[[139 122 127 121 124 131 123 124 129 129 132 137 131]
 [131 128 113 131 132 144 137 122 124 125 137 119 115]
 [123 127 121 140 141  99 113 120 131 130 133 127 142]
 [124 121 114 136 141 146 142 123 121 127 126 116 124]
 [125 130 118 135 122 115 112 135 129 127 119 121 126]]
=>
[[131 128 113 131 132 144 137 122 124 125 137 119 115]
 [124 121 114 136 141 146 142 123 121 127 126 116 124]]

[[102 124 122 113 129 111 153 138 121]
 [113 106 102 127 136 111 102 103 152]
 [133 108 138 121 124 146 132 128 144]
 [101 111 140 129 144 119 144 140 146]
 [115 105 105 139 153 116 125 133 144]
 [124 136 153 132 118 142 116 112 142]
 [122 102 135 149 140 141 155 131 122]
 [142 144 148 119 153 117 133 154 148]
 [111 130 103 112 108 132 106 111 119]]
=>
[[113 106 102 127 136 111 102 103 152]
 [101 111 140 129 144 119 144 140 146]
 [124 136 153 132 118 142 116 112 142]
 [142 144 148 119 153 117 133 154 148]]

[[105 128 128 127 126 104 150 128]
 [106 129 129 126 129 105 150 129]
 [129 148 148 106 128 129 125 148]
 [130 128 128 129 109 130 129 128]
 [124 126 126 129 148 124 129 126]
 [131 109 109 150 134 131 127 109]]
=>
[[106 129 129 126 129 105 150 129]
 [130 128 128 129 109 130 129 128]
 [131 109 109 150 134 131 127 109]]

[[101 151 104 152 102]
 [105 103 105 105 150]
 [154 151 106 102 152]
 [101 108 149 155 102]
 [149 144 152 151 104]
 [106 106 152 155 104]
 [152 103 153 105 151]]
=>
[[105 103 105 105 150]
 [101 108 149 155 102]
 [106 106 152 155 104]]

[[148 130 127 109 109 130 129 127 148 130 148 130 129]
 [131 145 112 125 125 147 128 112 131 146 131 147 128]
 [128 130 126 129 129 130 107 126 128 130 128 130 107]
 [124 137 120 132 132 137 117 120 124 137 124 137 117]
 [131 144 112 125 125 146 132 113 131 145 131 145 132]]
=>
[[131 145 112 125 125 147 128 112 131 146 131 147 128]
 [124 137 120 132 132 137 117 120 124 137 124 137 117]]

[[143 143 120 125 148 115 143 148 138 120 125 138]
 [114 114 149 114 143 120 114 143 148 149 115 148]]
=>
[[114 114 149 114 143 120 114 143 148 149 115 148]]
---
[[144 128 134 128 143 134 116 116 147 118]
 [132 117 145 118 132 145 138 138 125 130]
 [137 131 132 131 137 132 121 121 142 126]
 [118 110 152 111 119 152 139 139 124 145]
 [122 148 116 148 123 116 140 140 122 141]
 [140 149 115 149 139 115 128 128 134 123]
 [152 151 113 151 150 113 143 143 119 111]]
=>
[[152 151 113 151 150 113 143 143 119 111]
 [140 149 115 149 139 115 128 128 134 123]
 [122 148 116 148 123 116 140 140 122 141]
 [137 131 132 131 137 132 121 121 142 126]
 [144 128 134 128 143 134 116 116 147 118]
 [132 117 145 118 132 145 138 138 125 130]
 [118 110 152 111 119 152 139 139 124 145]]

[[139 111 111 123 138 139 152]
 [143 138 138 119 118 142 125]
 [122 119 119 142 136 122 144]
 [120 132 132 144 118 120 131]
 [132 149 149 130 117 132 114]
 [137 144 144 126 118 137 118]
 [118 125 125 147 118 118 138]]
=>
[[132 149 149 130 117 132 114]
 [137 144 144 126 118 137 118]
 [143 138 138 119 118 142 125]
 [120 132 132 144 118 120 131]
 [118 125 125 147 118 118 138]
 [122 119 119 142 136 122 144]
 [139 111 111 123 138 139 152]]

[[124 136]
 [139 109]
 [113 154]
 [132 117]
 [117 153]]
=>
[[113 154]
 [117 153]
 [124 136]
 [132 117]
 [139 109]]

[[129 123 122 122 125 117 118 118 129 125 122 127 132]
 [129 135 127 124 120 132 124 135 124 149 126 140 128]
 [139 136 117 152 118 142 128 117 108 113 131 143 146]
 [124 124 122 120 134 114 125 142 136 135 119 125 127]]
=>
[[139 136 117 152 118 142 128 117 108 113 131 143 146]
 [129 135 127 124 120 132 124 135 124 149 126 140 128]
 [124 124 122 120 134 114 125 142 136 135 119 125 127]
 [129 123 122 122 125 117 118 118 129 125 122 127 132]]

[[106 114]
 [153 116]
 [145 124]]
=>
[[145 124]
 [153 116]
 [106 114]]

[[128 136 153 133 128]
 [135 154 134 128 128]
 [129 128 129 146 145]
 [129 147 144 129 128]
 [149 144 128 128 129]
 [131 151 140 128 128]]
=>
[[135 154 134 128 128]
 [131 151 140 128 128]
 [129 147 144 129 128]
 [149 144 128 128 129]
 [128 136 153 133 128]
 [129 128 129 146 145]]

[[109 113 134 122 128 113 126 113 126 136 125 137 125 144 143 143]
 [129 149 113 126 151 117 106 149 142 121 119 114 129 131 150 115]
 [111 145 114 122 127 118 131 116 126 136 146 141 122 125 113 108]
 [149 108 132 125 106 150 119 117 122 128 139 114 122 135 116 133]
 [131 120 127 146 125 114 108 147 124 117 146 148 119 134 115 136]]
=>
[[129 149 113 126 151 117 106 149 142 121 119 114 129 131 150 115]
 [111 145 114 122 127 118 131 116 126 136 146 141 122 125 113 108]
 [131 120 127 146 125 114 108 147 124 117 146 148 119 134 115 136]
 [109 113 134 122 128 113 126 113 126 136 125 137 125 144 143 143]
 [149 108 132 125 106 150 119 117 122 128 139 114 122 135 116 133]]
---
[[121 118 131]
 [130 119 134]
 [146 150 131]]
=>
[[118 131]
 [119 134]]

[[102 103 131 100 103]
 [139 138 127 142 138]
 [109 104 138 111 105]
 [149 154 121 149 154]
 [149 150 122 147 150]]
=>
[[103 131]
 [138 127]]

[[138 142 114 146]
 [135 129 124 136]
 [134 128 103 148]
 [139 126 118 135]]
=>
[[142 114]
 [129 124]]

[[140 137 124]
 [151 149 129]
 [145 138 127]]
=>
[[137 124]
 [149 129]]

[[154 156 155 153]
 [153 150 154 156]]
=>
[[156 155]
 [150 154]]

[[131 113 106 111]
 [127 131 138 137]
 [126 139 144 139]]
=>
[[113 106]
 [131 138]]
---
[[125 111 145 147]
 [148 128 132 130]
 [122 128 112 111]
 [128 151 128 139]
 [132 114 148 149]]
=>
[[128 132]
 [128 112]]

[[146 133 138]
 [148 128 137]
 [154 122 143]
 [147 123 139]]
=>
[[128 137]
 [122 143]]

[[128 121 112 130]
 [124 137 150 126]
 [126 131 135 131]
 [128 129 130 131]]
=>
[[137 150]
 [131 135]]

[[109 112 153 149]
 [114 119 151 145]
 [112 115 153 148]
 [119 123 151 143]]
=>
[[119 151]
 [115 153]]

[[134 130 139 130 134]
 [125 116 139 138 135]
 [138 127 144 105 137]
 [114 121 124 128 130]
 [118 126 142 133 143]]
=>
[[116 139]
 [127 144]]

[[103 129 101 122]
 [129 125 125 125]
 [114 125 113 123]
 [100 136  99 122]]
=>
[[125 125]
 [125 113]]

[[102 113 140 111]
 [141 131 117 152]
 [129 120 134 130]]
=>
[[131 117]
 [120 134]]

[[143 144 155 123]
 [146 144 130 128]
 [119 145 121 124]
 [124 130 143 142]
 [150 154 153 120]]
=>
[[144 130]
 [145 121]]
